Here is a tiny trained network, its code and every weight. The questions are about switching its units off for an input and a class, where a switched-off unit gives its printed mean instead of its output.

import numpy as np


def w(rows, s, z=0):
    codes = np.array(rows[::2]) - 128.0
    scale = np.full(codes.shape[1], s)
    scale[-1] = z or s
    return codes * scale


def f(y):
    return np.maximum(y, 0)


def log_softmax(a):
    a = a - a.max(-1, keepdims=True)
    return a - np.log(np.exp(a).sum(-1, keepdims=True))


def net(x, mask):
    res = np.array(x, float).reshape(1, 7) / 4 @ E
    y = f(res @ A[0][:, :-1].T + A[0][:, -1])
    res = res + np.where(mask, y, B[0][:, -1]) @ B[0][:, :-1]
    return log_softmax(res[-1] @ U[:, :-1].T + U[:, -1])


A, B = {}, {}
E = w([
[123,150,156,134,198,99,147,87,169,184,20],'x0',
[144,210,26,123,76,145,189,86,132,85,106],'x1',
[96,173,185,174,138,136,158,139,130,119,213],'x2',
[103,122,145,14,73,86,145,229,79,206,114],'x3',
[154,65,110,89,212,113,140,148,56,137,165],'x4',
[157,121,132,141,171,255,100,80,117,149,60],'x5',
[71,142,110,168,155,146,121,146,192,152,107],'x6',
],0.012)
A[0] = w([
[203,22,143,45,228,83,108,122,52,146,122,125],'N0',
[112,104,139,185,198,7,159,123,195,80,171,113],'N1',
[51,176,118,132,123,140,186,179,137,208,122,23],'N2',
[158,117,128,155,157,79,91,126,94,153,113,66],'N3',
[204,182,15,148,120,147,206,40,111,22,130,130],'N4',
[109,138,211,148,130,78,148,147,119,111,139,61],'N5',
[140,138,179,124,107,129,134,96,159,80,99,1],'N6',
[199,149,148,102,112,191,142,103,99,153,81,43],'N7',
[117,154,166,166,141,118,167,76,140,185,67,28],'N8',
[205,86,147,110,178,170,131,144,104,201,91,56],'N9',
[109,109,70,95,118,144,214,219,137,159,152,126],'N10',
[149,164,34,37,56,2,159,134,96,122,113,151],'N11',
],0.0097,0.007)
B[0] = w([
[140,42,119,56,159,121,135,152,72,115,69,252],'N0',
[23,186,147,138,108,120,122,110,195,101,146,191],'N1',
[181,77,167,128,139,82,130,141,98,134,120,156],'N2',
[142,125,126,105,171,156,126,144,133,104,119,153],'N3',
[162,129,1,127,44,251,92,97,146,123,98,237],'N4',
[125,159,161,176,129,126,161,124,116,125,123,158],'N5',
[157,130,104,171,128,118,108,125,119,160,155,141],'N6',
[130,107,126,178,170,138,115,97,167,116,106,169],'N7',
[106,134,124,113,69,140,160,153,110,132,192,173],'N8',
[181,195,135,112,117,138,105,116,120,171,86,194],'N9',
[116,140,175,159,122,99,137,151,92,157,147,175],'N10',
[118,35,145,71,213,113,138,227,140,126,148,224],'N11',
],0.012,0.02)
U = w([
[140,127,83,104,74,156,144,166,94,33,254,132],'0',
[109,216,87,181,126,173,119,52,230,172,46,108],'1',
[140,235,184,163,102,80,163,108,84,212,228,206],'2',
[103,125,191,87,240,15,166,205,133,178,121,183],'3',
[207,120,68,75,151,156,138,121,86,208,14,3],'4',
],0.0088,0.0031)

Each question gives the input, the list of numbers given to net, and the class t.
The units are the neurons (one row each of A and B). Each row of codes is followed by its name. A weight is (code - 128) times the scale printed after its matrix; where a second scale follows, it is the last column's (A, B and U).
mask holds one flag per neuron, in row order. A switched-off neuron (its flag False) gives its mean, the last column of its row in B, instead of its output. The means were averaged over made-up inputs and are rounded, as every weight is.
A unit's drop is (log p(t) with every unit on - log p(t) with that unit switched off) / (log p(t) with every unit on - log p(t) with every unit switched off).
The circuit of an input: a set's keep is (log p(t) with only the set's units on - log p(t) with every unit switched off) / (log p(t) with every unit on - log p(t) with every unit switched off). Starting from all 12 units, units are removed one at a time, each time the one whose removal leaves the highest keep (on an exact tie, the one counted first), for as long as the keep stays at least 0.8.
circuit, biggest first: the units of the circuit, biggest drop first
unit that matters most: the unit with the biggest drop
k most important neurons: the k neurons with the biggest drops, biggest first
drop when u is switched off: that unit's drop, to one decimal
input [4,-8,1,-7,0,1,-1], class 3: unit that matters most : N4
input [-1,-6,6,2,-3,4,4], class 2: circuit, biggest first : [N11, N0, N4]
input [7,-6,3,-7,-5,-2,-3], class 2: 2 most important neurons : [N4, N8]
input [8,-6,8,7,-8,3,6], class 2: circuit, biggest first : [N0, N8]
input [-6,2,2,0,-8,5,-8], class 1: circuit, biggest first : [N0, N11]
input [1,-4,8,-2,-3,-2,4], class 2: 2 most important neurons : [N4, N11]
input [-8,-8,-3,3,-7,4,-1], class 0: 4 most important neurons : [N0, N11, N9, N10]
input [3,-8,7,-3,-2,2,-3], class 2: circuit, biggest first : [N11, N4, N0]
input [8,-3,-2,0,-2,-3,8], class 3: 2 most important neurons : [N4, N2]
input [1,5,2,1,-7,-4,4], class 0: 3 most important neurons : [N0, N11, N9]
input [-8,-1,7,-1,6,-4,1], class 2: 2 most important neurons : [N4, N11]
input [-3,7,-2,6,6,0,-6], class 3: 2 most important neurons : [N11, N10]
input [7,-8,-4,-6,5,-1,-2], class 3: 3 most important neurons : [N4, N1, N8]
input [0,5,-2,6,-5,1,-4], class 3: circuit, biggest first : [N11]
input [-3,2,7,-4,1,3,-5], class 1: 4 most important neurons : [N11, N0, N4, N8]
input [1,7,-3,-7,-8,-7,-7], class 1: 3 most important neurons : [N4, N0, N8]
input [7,6,1,-4,-7,4,-8], class 1: drop when N0 is switched off : 0.0
input [0,-1,-1,5,-2,0,6], class 3: drop when N4 is switched off : 0.5
input [-8,-1,1,-1,-1,-8,3], class 3: drop when N4 is switched off : 0.8
input [-8,1,8,7,-3,-8,3], class 3: unit that matters most : N11
